[ -40  -75  -63   87   51  146   32   99  -54  -21    4   57   36  -29
   86  -91 -152  -48 -270   20  -26  115   43   90  -40 -263 -114 -112
 -187  -47  -11 -119   85 -305   94  111   97 -106   16  173  226] -> Mesep
[ -61 -179    5 -142   17   39 -116   99  -77   -2   47  -54  -30   28
  -73  -43 -138  -64  104   85  -69  -93  -36 -141 -133  -28  -56   74
 -173   49   71  -97   46   21   -2    4   44   54  108   88  -34] -> mikab
[ -26   52    8 -173  -34   41  -45  -56 -101  -34   -1  -47  -62  -17
  -36  -34  -13 -183  -31  149 -113  -76   56   82  -25   32  -75  119
   27  -58  -10   61    1   -9  -18   60   39  -78   28  -99   48] -> muso
[  55  -78  -36 -253  -42  -53  -83 -165  -43 -130   22  -40 -154   31
  -77  -42   62  -80  -98   37  -53   -5  113  -30  -35 -206 -136  208
  -96  -31  -93  223   20 -135  -74   49   53 -107 -141   39   51] -> muso
[ 137  144 -152  231  -78   97  363 -294  206   46  -29  230   70  -63
  -76  -55  299   93   78  148   87   -5   17  153  102 -148   -6  -89
  266    2 -449  301   -7   69 -163   -9  441   24 -105 -104   83] -> talig
[ -71  -69  -40 -214    0   33 -135   17 -123    2  -30  -36  -76  -32
  -70   21 -145   55  -39   39  -57  -59  102 -112   11  -78 -206  106
  -10  -73   17   25  -10 -116  -34   72   61  -84   36    2   -5] -> mikab
[ 132  127  164 -348  -60 -145   35  -13   76   -7  -39   55   41   47
 -189   20  -62  108  206 -189  238  147  -64 -160  -43  -23   37  -36
 -143  143  -59  -10   59  164  115   -6   66  123  283 -281 -128] -> Mesep
[-107  -13   47   -9  -31   21  -17  -70   -9  -49  -36  -75 -203    3
  -38   30 -202  -32   69   95 -121   23   54    3  -23   77   84  -91
  -25   52   12  122   53   70  -11  -11  198 -119  -15 -138  -47] -> Vog
[-176  120  537  -33  289  292 -216  416  -54  102 -180  -71  -35   62
  249 -141  260 -173  163   91  110  392   60   38   55 -101   18 -167
  -88  227  529  -68 -181    7  132  184 -173 -352   23  -98   92] -> mikab
[  -6  -82   63 -169   -9  122 -199  126    5   -8   14 -116 -185   56
  -96  -88  -75   37  172  217 -101  -22   13 -159  -94 -184 -112  148
 -161   16   62   58  -18  253 -117   14   71  -46   25  -46 -107] -> Tevi
[  53 -141  173   20  -55  437  129 -120  188  -53  -57  -72 -231  -93
   86  -35  -56  421   18  -15 -190    4  214   -1   38  -17 -187  -38
  137  -13  -13  -63  -46 -273   61    3  349   64  -99 -192 -150] -> muso
[  36    5  -39 -204    4   -7  -74  -61    2    0  -68  -44 -127   -6
  -80  -26 -105   71   91    9  -71   17   68 -154  -93  -22 -167   77
  -71   24   51   41  -70   62 -122  -36  134  -23  -21 -133  -82] -> mikab
[ 211   85 -245 -449  147   68   69  127   42  188  -16   52  229   86
  -56   33   23  152  -21   79   -1    4   -5 -197   10  197 -161  227
  -66 -217  343 -101  -16   75 -235  -33   32  246   22  105  -15] -> nunet
[  46  -50  153 -170  -25 -217 -110  -94 -318  142  182   51  124   62
 -154   28  102 -214  -22   85  168 -325  139 -179    1 -454  141 -138
 -102 -360 -395   75  105  168  -38  -14 -198 -238   29    2  236] -> Vog
[ -98  -89   66 -213  -40   12 -151  -39  -79  -68   65 -173 -160  -32
   -7  -36 -150  -50  -15  161 -155  -52   54    8 -108  -68  -38  217
 -159  -26  -48   11   54  -26  -42   31   78  -77   81 -106   18] -> Netob
[ -72  185   59  281   80  -93  -11   36  -49  175   50  -64   72  -54
  193 -266  258 -149   24  -28  -25 -112    0   32  142 -126  338 -191
   52   10  132  -91  183 -359   25 -128 -291  144 -110   46  184] -> talig
[  21  -97    5 -171    6  -20 -165   56  -18  -28   62  -59 -106   13
  -14  -53  -83  -91  -22  -44 -155   63  116 -109  118  -66  -18  102
 -138  -66  -73   87   -3    0   62   -6 -100  -91   14 -103    3] -> Mesep
[-144   -5 -249  618 -113  -60  -45   44  -55  -38  231  143  -47  -21
  253 -227  -67   76   97  115  190 -100 -229 -217 -351 -124  457  -78
  100   84  105   22   58 -332    2 -132  113  216  213  169  -34] -> Netob
[ -40  392  339  -65   91   51 -186  512  129  -60    6 -186 -278 -122
  -88  -70  559  772 -271  -11   29  151  -44  447 -127  356 -210 -368
  -87  268  -77  -86   74 -136  -98   20 -304  214  -98  -56 -241] -> Mesep
[ 125  -63  -66 -286   17   56   10 -111   21  -33  -15  -64 -105    1
 -165  -80 -113 -151  107  -82  -44  -87   61 -201    0  -99 -116  225
  -91   10   18   -5   10   19   21   48   22  -16  -60  -24   91] -> muso
[-253  -49  348  201  122   45   65  156  254    3   15  140 -217    5
  167 -115  218 -117   33 -213  253  185 -170  -51 -106 -164  368 -317
  -77  267   -2  129  111 -219  294  107 -304 -165 -182 -170   13] -> talig
[-195  250  161 -386  -89   91  209  339  -94  212  -11  208  321 -160
 -242  -42  210  285 -110 -124  347  303  202  114  -45  597  -38 -120
 -140   24   96  298  -27   21  147   22  124   56  128  -38   30] -> muso
[   6  175  120  111   -1   43 -169  413 -276   40  119  177 -112  105
   87 -290  184   56 -379  -24  255  393  -82 -107  -77    0  319 -273
  141   61  100  239    6  -75  220  -61  -49 -191 -197  129  110] -> Vog
[ 168 -127  444 -273    4 -124 -213   -4   99 -124   78  -84 -382  -22
 -147  -38 -113 -492  -37  -44   -8  354   52 -120   96  -10  -72   40
 -159 -157  108  351  -44 -147 -113 -218 -445 -181  -73 -213  310] -> muso
[ 420   81 -152 -220   62  238  292  216  187  202    4  -29 -169  127
   39 -174 -184  212  133   76   94 -137  -91 -137 -261  -59   -5  249
  466 -224 -225  183  -84  284 -167 -169  140  -38 -178   99  549] -> talig
[ 162  248  226  -68  219  471  -74  338   79  -49   79   80 -127  -12
 -191 -212  137   -9   27  125  -67 -234  -97  -97  175 -396 -189   68
  -81  -60   55  128 -197  209  -60  163 -281 -144 -142 -206 -104] -> nunet
[ -27  -46   -7 -179  -31  -36   17  -52   11  -31  -33  -39  -12  -19
  -49  -24 -253  -17   78   41 -116  -83   45  -60  -21  -87   22  137
 -101  -28 -210   62   72   19   -2   44  104  -53  120  -14   92] -> nunet
[  48 -250   56 -136   64   66  -49   16   23  -72  108 -121  -73   30
  -55   37 -222 -286  108  106 -100  -77  -86  -86  -12 -204   87  180
 -181  -49  -61   65   39   19   16   11  -20  -38   52   15   32] -> nunet
[ -88  -36 -120  -67   48  109  -92   90   39   -2   38 -117 -158 -103
  -87  -96 -132   81   -8  105 -139 -110  102  -97  -10   13 -103  235
 -183  -21  -68    7    7  -37  -20  119  -11  -75   22   16  110] -> nunet
[-526 -127  199  524 -216  277   10  424  -50  -94   87 -122  -43 -117
   40  -90   20  -30 -143  142 -205   35  128  243  156   29  160  -88
  167  129   73  -34  182 -139   50   82  -18  -95  -65  205 -126] -> Netob
[ -92  -61  169 -406  100   37  286   95  179 -117 -114  145   51  -98
 -171   58  229 -171  126 -106  281  486 -167   60   43  242  -39  115
  318  -42  270  410    7 -436  -95  -44 -178  219  -43  -15   86] -> Tevi
[  -5 -104  250 -612  104    2  -32 -290 -110  -72   -3   93  134  -45
 -296  290 -123  -17   98   81  120  144 -279 -164 -107   34 -174  -29
 -265  -44   64  -57  227  -83  108  127  -19    1  303  -54  -62] -> muso
[ -60 -103  302  -87  -81  167  -49   26  -36  -60  -36 -115 -353  -70
  -10   12  272 -148 -305  427  113  187 -134 -167 -466 -438  138 -204
  198  154   77  301  126 -436   47   24  146 -172   27   75  -68] -> mikab
[-332    0  381  -89  -43   93   48  -69  162   50   25 -161  -29 -162
  -71 -104  899  299   84  -54  -29  -49  218  -22  318  145  -50  259
   37   33 -159   79  271 -151   83   80 -525  101  -16 -188   49] -> Netob
[ 228  224 -302 -290   44 -238   97 -247   30  -24  -11  -91  -69  -47
 -329  337 -125  289    6    8   50  -96   35 -216  151   18 -204  165
  111  -45   48   74  -38   60   39  -13   48 -104   73  -46  189] -> nunet
[ 209  -17  195    3   65 -150   -8 -153  -81   49  101    2   86   41
   12  -25   80 -401    8   37  -17 -204 -285  209  200  -39  -17 -121
 -224 -103 -121  152  157 -248  100  -98 -299   67   10   15  213] -> Tevi
[-108  -96  108  -36   39   33 -205 -631  -49  -38  -37  375 -211  -31
   46 -138   12 -282  284  -17  155 -188 -202 -106 -278   54 -102  -28
 -255  162  161 -302   20  116   14  171  -30    9   13  -27  -60] -> talig
[ 205  -76   83 -561 -135 -249 -167   24 -183 -107   29  239  -95  147
 -257 -154 -582  -46   82  -25 -165   97   24 -177  -40 -186 -143  171
  -92 -291 -189  435 -382  255  -30 -167  -69 -314  -89 -170   57] -> Mesep
[ 242 -165  -37 -256  -26  143   -5 -128   17   14  101   98  -17   85
   80  144 -184 -236  -31  -15  231   80  -30  -36  210 -195   92  -41
   68  -38  158   51  149 -213  207   32  243  151  428  135  244] -> Netob
[-229 -134  308 -299   -9  -24 -204  243  -96  -95  107  179 -270 -114
 -248  -34 -213   80  -48  204  -67  -82  178  -36   77  232  -65 -145
  -24  123  311  -92 -148 -276  162   58   62 -104 -105  261   30] -> mikab
[-102   24  231   54  -46  147 -157  -72 -141   73  120   25   69  -35
  191   83   67 -151   55  233   38 -183  -98  376 -149 -410 -121 -248
 -240   27  138  -57   75 -138   61  214  -52 -217  325   92  183] -> muso
[ -87  -72  151 -226    3  -23    8  -37  -12 -115  -76  -27  -22   66
   43    9  -76  -85   34  -51  -92  -56   25   73   14 -118 -126  128
  -52   45 -111   42  137  -79  -57   60  147   19   27  -69  -35] -> Mesep
[  76  -79 -111 -180   55   38  -80  -10   24    9    9  -94 -124   -5
   29  -45   20  -52   -8    8  -93 -113   39 -123  -23 -209  -98   91
  -80  -18   71 -104   33 -130   38   13 -122   39 -119   27  -10] -> mikab
[  13  207   63  381   -1  269  505 -165  258  226 -367  -38  -72   87
  118 -305   73  516  225  160  126  -89  -16  249  -69  152  -75   25
   90  -19 -247    4  -67  319   36 -177  223  247   28 -297  280] -> Mesep
[-306 -453   35  150   77  -25  153  -84  125  111  -61  -42  -32  -28
  -40   64 -228  203   10 -268 -157 -219   53  251  239  428    8  -36
   10  -63 -327 -156  -18    2   90 -103 -112  223   25  -12  162] -> mikab
[-259  205   18  328   22 -141  165   32  168  -14 -157   44  -72   -6
   62 -265  236  330  139  -77  271   -3 -193  -21 -208 -424  403  -73
  143  219 -155  124   63   -2    3 -129 -247  261  -35    2  -27] -> Mesep
[ -59  281 -253 -428  -14 -327 -216  205 -156  147  -46  -61   30  -64
   48  -63 -373  -97   52  350 -135   37   84 -115  -10  147  274  236
  -59 -186   65  324 -236   73  173  -78 -216 -199   32 -129  -21] -> mikab
[ 270  105 -353 -282   -3  -69 -114  148  -49  -90  -97   53  -96  152
 -263   31 -377 -164   99  155  -96   62   21 -271 -140   -1 -457  204
  -94 -146  291  213 -257  343 -186 -136  -69  -94   60    0  119] -> talig
[ 125  105 -236  -87  107   -5   18  -65  107 -118  153   29 -193  -67
 -227  -68  209   78 -115    1   85 -122   13    0  -32  534  -12  145
 -179    6  -77   64   -5 -148  100  105 -200   62 -106  -18   33] -> talig
[  28  -32  -44 -177   40 -105 -170  -42  -21  -41   32  -43 -116   14
   50   31 -181   -9  -52   54 -172 -120   51   60  130  -10  -74   79
  -68  -56  -75  -40   38 -111    0   16    7   28   93   -1   61] -> Mesep
[  50  145  116  -19  -77   48 -104  104  -56 -142  172   18   15  -41
  168  -38    4 -417  180  318  125  120   69  165 -165 -153  171   22
  -81  -38   13  336   39 -283   12  191   40 -344  276   34  213] -> talig
[ 262 -121    2   74  -50  119 -107 -278  170  105 -179 -192 -223   58
  366 -139 -321  125  -66 -120 -207 -214   88 -116  205 -265  -32  382
   38  -25 -106   89   22  -94  177 -107 -176  -49  -42  233  347] -> talig
[-114   62  453  253    4   84  -61  207  -82   43  127   97  141  -59
  -27   31   59  139  293   64  345   86 -114  142  104  322  171 -156
   88  -42   72 -269  -21  323   22 -203 -153  352  303 -158  -74] -> Vog
[ 109   50  371 -372  -12 -175 -222  -20  -86  164   94   42   13 -104
 -275   62 -296  111   17   57   -4   -8 -241 -330 -121   23 -121 -119
 -200  -54  231 -389  109  -91  -25   15 -278 -156    7   35    2] -> talig
[-187  -94  153 -171 -147   21   87  -80  -51 -229   39  -15  120   -8
 -113  -94  469  -42 -253 -197  -94  122  337   31   64   98   -8  139
 -119  125   86  -21  133 -445  162  259  -51  -86  151  -55  -59] -> nunet
[ -78  -52  364  -21   24  190 -359  106 -206   73   56   -3 -195  160
  248 -329  417   -2  -29   97  153 -124 -105   26   65 -775   37   -9
 -221  -49 -421  277  165  -26  111  185 -170 -119 -167 -206 -188] -> nunet
[ -14   -8 -114 -202   13  -25  -73 -125   -9 -102   -1  -28 -161  -25
  -21  -63 -116 -101    9   48 -121  -96   31   37  -51   15 -102  193
 -114  -63 -156  142  -13  -10    7  -13  -20   51   11 -174   38] -> muso
[  31 -219  748 -386  -49  109 -140  103  -73 -133  160   37 -114    4
 -299 -305  195  104  330  112   -5 -181   26 -462 -160 -342   81  126
   79  -86 -337  -33   95 -141 -115  118 -171 -190  -66   67    8] -> muso
[ 287  248 -382 -179    6  307  345   56  124 -106   18  -48  183   30
 -169  182   13  158    3   82   37 -171 -173   59 -261  -63 -135  188
   -4   46    0  409  -49  170   20  143  213  -66  232   32  -76] -> Tevi
[-124   86  -89  178   44  -31    6   55  -11   35  -35  -76  -18   75
   74  -90  156  -69   43  247  158   19 -141   63 -229   61  268  -65
 -245   74  181  325  -16 -252   39  164  -38 -147   23   12 -174] -> Tevi
[ -69 -111   62 -146  -53   71  -49   57  -49  -97   55  -29  -15   19
  -64   18 -118 -226  121   61   -2    6   23 -127 -108 -190   55  103
  -34  -61    8   85   40   87  -85   37   -6  -88  113  -13  -57] -> Netob
[   2  -60 -149  347   82   -3  331  300   31  -19   91 -146  262  -19
 -331  -75   12   92  160  162  -68 -245    3  454  184  534   26   61
  -24  -46 -409  -19 -178   44  -38   -2   46  147  105   99  195] -> mikab
[ 301  -98  -71 -285   94 -179  -32 -310  158  177   76 -106 -132 -129
 -211   28 -171  405   41 -163    3  -35  -71  132  160  534  -90   58
 -270 -102 -236   82  -72 -175  -17 -145  -95  223   14   20  236] -> muso
[  68 -277  177  -92  -78   -7 -116  -28  -51  -98  113 -127  -39   43
   13   30  -19 -119  -83  -33 -128 -124   16 -102  -91 -266  -92  192
  -39  -68 -236 -141   51    2  -41    5  -75  -83   42    4   13] -> Netob
[-334  -20   64 -277  -33 -119  -86   55 -344  138 -118  284  177   73
  102 -338 -202  -34   85  -61  164 -283  -45 -211  -75 -340  145  192
   -5  -78  165  121  -20 -213  100   47  -64   90 -102  168  -41] -> Vog
[ 270  139 -105 -132  -46  -28 -231   84  -64  200   90   95  -63  183
  196 -136 -321  -60  166  211    8   62  -70   33  257   54  151  -87
  -66 -102   62  -52  109  219   -2  -16  270   45   35  -17   31] -> Vog
[  41  244 -259   54  -92  -66   97  317   27  -37  -65  -12   31 -102
   27  121 -103  353 -127 -153  251  -11  139  188   37  307 -277   49
  392 -168 -134 -281   16 -193   -8   -7  -89  304  -18  -58  -35] -> talig
[  45  214 -415  -69   22  268  200   48   49  105  141   82   56 -231
 -219 -153  151   71 -164   70 -109 -203   46  -12   -9  235 -110   33
 -183   90  263  253  -33 -296   99  108  185   54  -43  124   55] -> Tevi
[ 128  -15 -329   78  150 -155  -66 -241   68   33   49   35  -98 -137
  150  210 -394    7 -286   93 -153 -254  -34   41  -44  170   70  -53
 -202  -50  197   -3 -154 -180  116 -199 -165   12  -99  419  198] -> mikab
[-151   10  -85   77   -3  103  118   -8  -53  -68 -103  212  165  -90
 -325  121  -58 -139  -20 -194  158 -145    5 -150   47  291 -163  -10
  -26  247  523  -37  -93  -33   66  136  -86   -7   79  453  -68] -> mikab
[-139   29  -76  245   67 -227   96  -30  -66  -56   33 -106  185  159
  157   90 -126  -56 -111   84  -81   71  134  165  287  152   68  157
  -72 -201  125 -326  149   22  -63  -67  -54  -63  -34    7  292] -> Netob
[  56   -3 -123 -233   -7 -343  179 -118  -96   41  -36   62  118  108
 -110  276 -288   61  175 -159  146   49   90  160  355  396  -22 -331
  262 -321  -96 -229  225 -202   98  -64   57  175  218 -131  277] -> Tevi
[  96   20  -29  110  140  192   54  172   31   16    1  -37   77  113
   50  -45 -282 -149  218  222  -31 -212   33 -178  307 -420  154  219
  261 -102  109 -115  -61  123 -192   64  259  -73  -79  172   64] -> Netob
[  50  258 -203 -379  -50   32   86    1 -164 -125   87  160  207   96
 -263  -50   55  163   94   85  111 -176   45 -241   -8   58  -39  274
  -98   38  124   12  138  116   62  198  263   51  193   58 -113] -> nunet
[-182 -230  111  501  177  227   57  295  -39 -140   51  -35  -93   20
 -166 -100  205 -134  -72  251  -70  126   54   90 -160  493   48 -181
 -193  -75   36  -86  -98  210 -118 -132 -221  -39 -307  281  -17] -> Mesep
[ -31 -137 -134  -25  105  -67 -111    7  -36  319 -114   45  114  -37
  227   -8 -265  241  -32 -432  108   -6 -147    9  304  210 -197  328
  306 -213  -88 -212  -48   94  -76 -201 -270  369  -61   95  263] -> muso
[  73 -205  -73 -126  104  148  -77  399  153  -22  180  -63  -46 -129
   12 -331   -4 -147  210   60 -148  311 -107 -247 -186  264  -14  483
 -189 -114  209  165 -208 -156 -107 -160 -351  137 -214  -18   38] -> Vog
[ -32   14 -269  173  -81 -226   33  145   61  -73  249 -216  -60  -80
 -102  137   86   -5 -207   95   -6 -138   64   71    1  269   26   42
 -219 -223 -155  -63  194 -214  143  -93 -473  150  -17 -112   20] -> muso
